Below is a small trained network, with its code and all its weights. Each question gives an input and a class and asks what happens when units are switched off, that is, made to give their printed mean instead of their output.

import numpy as np


def w(rows, s, z=0):
    codes = np.array(rows[::2]) - 128.0
    scale = np.full(codes.shape[1], s)
    scale[-1] = z or s
    return codes * scale


def norm(h):
    return h / np.sqrt((h * h).mean(-1, keepdims=True) + 1e-5)


def f(y):
    return y / 2 * (1 + np.tanh(0.7978845608 * (y + 0.044715 * y**3)))


def log_softmax(a):
    a = a - a.max(-1, keepdims=True)
    return a - np.log(np.exp(a).sum(-1, keepdims=True))


def net(x, mask):
    res = np.array(x, float).reshape(1, 3) / 4 @ E
    u = 0
    for l in range(2):
        y = f(norm(res) @ A[l][:, :-1].T + A[l][:, -1])
        res = res + np.where(mask[u : u + 4], y, B[l][:, -1]) @ B[l][:, :-1]
        u += 4
    return log_softmax(norm(res)[-1] @ U[:, :-1].T + U[:, -1])


A, B = {}, {}
E = w([
[188,6,76,43],'x0',
[220,105,63,221],'x1',
[119,227,45,89],'x2',
],0.0025)
A[0] = w([
[107,254,110,119,119],'L0N0',
[27,229,218,113,3],'L0N1',
[224,232,211,174,198],'L0N2',
[67,145,188,137,62],'L0N3',
],0.0043,0.0023)
B[0] = w([
[210,200,129,90,209],'L0N0',
[80,143,3,102,199],'L0N1',
[119,120,233,250,250],'L0N2',
[39,33,91,161,126],'L0N3',
],0.0044,0.0016)
A[1] = w([
[145,152,2,165,115],'L1N0',
[2,146,196,155,2],'L1N1',
[123,89,159,59,109],'L1N2',
[26,92,179,193,97],'L1N3',
],0.0065,0.0048)
B[1] = w([
[65,64,96,86,222],'L1N0',
[223,25,3,54,168],'L1N1',
[146,186,254,105,191],'L1N2',
[34,35,27,98,251],'L1N3',
],0.0056,0.0014)
U = w([
[101,57,32,83,253],'0',
[101,88,229,71,159],'1',
[53,203,95,106,101],'2',
[160,177,147,9,50],'3',
[88,80,147,222,121],'4',
[220,61,155,141,101],'5',
[184,200,114,190,106],'6',
],0.016,0.0029)

Each question gives the input, the list of numbers given to net, and the class t.
The units are the neurons (one row each of A and B). Each row of codes is followed by its name. A weight is (code - 128) times the scale printed after its matrix; where a second scale follows, it is the last column's (A, B and U).
mask holds one flag per neuron, layer by layer. A switched-off neuron (its flag False) gives its mean, the last column of its row in B, instead of its output. The means were averaged over made-up inputs and are rounded, as every weight is.
A unit's drop is (log p(t) with every unit on - log p(t) with that unit switched off) / (log p(t) with every unit on - log p(t) with every unit switched off).
most important unit: the unit with the biggest drop
top k neurons: the k neurons with the biggest drops, biggest first
top k neurons in layer l: the k neurons of layer l with the biggest drops, biggest first
drop of u: that unit's drop, to one decimal
input [-7,0,-3], class 0: most important unit => L1N3
input [5,0,-5], class 1: top 3 neurons => [L1N2 L1N1 L0N0]
input [-2,1,5], class 6: top 2 neurons => [L0N0 L1N3]
input [5,-5,5], class 3: top 2 neurons => [L0N2 L1N3]
input [0,-4,-8], class 0: top 2 neurons => [L1N3 L0N0]
input [1,0,5], class 3: top 2 neurons in layer 0 => [L0N0 L0N1]
input [5,-3,1], class 3: top 2 neurons in layer 0 => [L0N2 L0N3]
input [4,-2,-3], class 1: top 2 neurons => [L0N0 L1N1]
input [2,-1,6], class 3: top 4 neurons => [L1N3 L0N1 L0N0 L0N3]
input [-8,-2,-3], class 0: top 2 neurons in layer 1 => [L1N1 L1N3]
input [-8,-4,-3], class 0: drop of L1N1 => 0.2
input [8,-4,4], class 3: drop of L0N2 => 0.2
input [3,0,8], class 3: drop of L0N0 => 0.3
input [-5,-1,-5], class 0: drop of L1N3 => 0.1
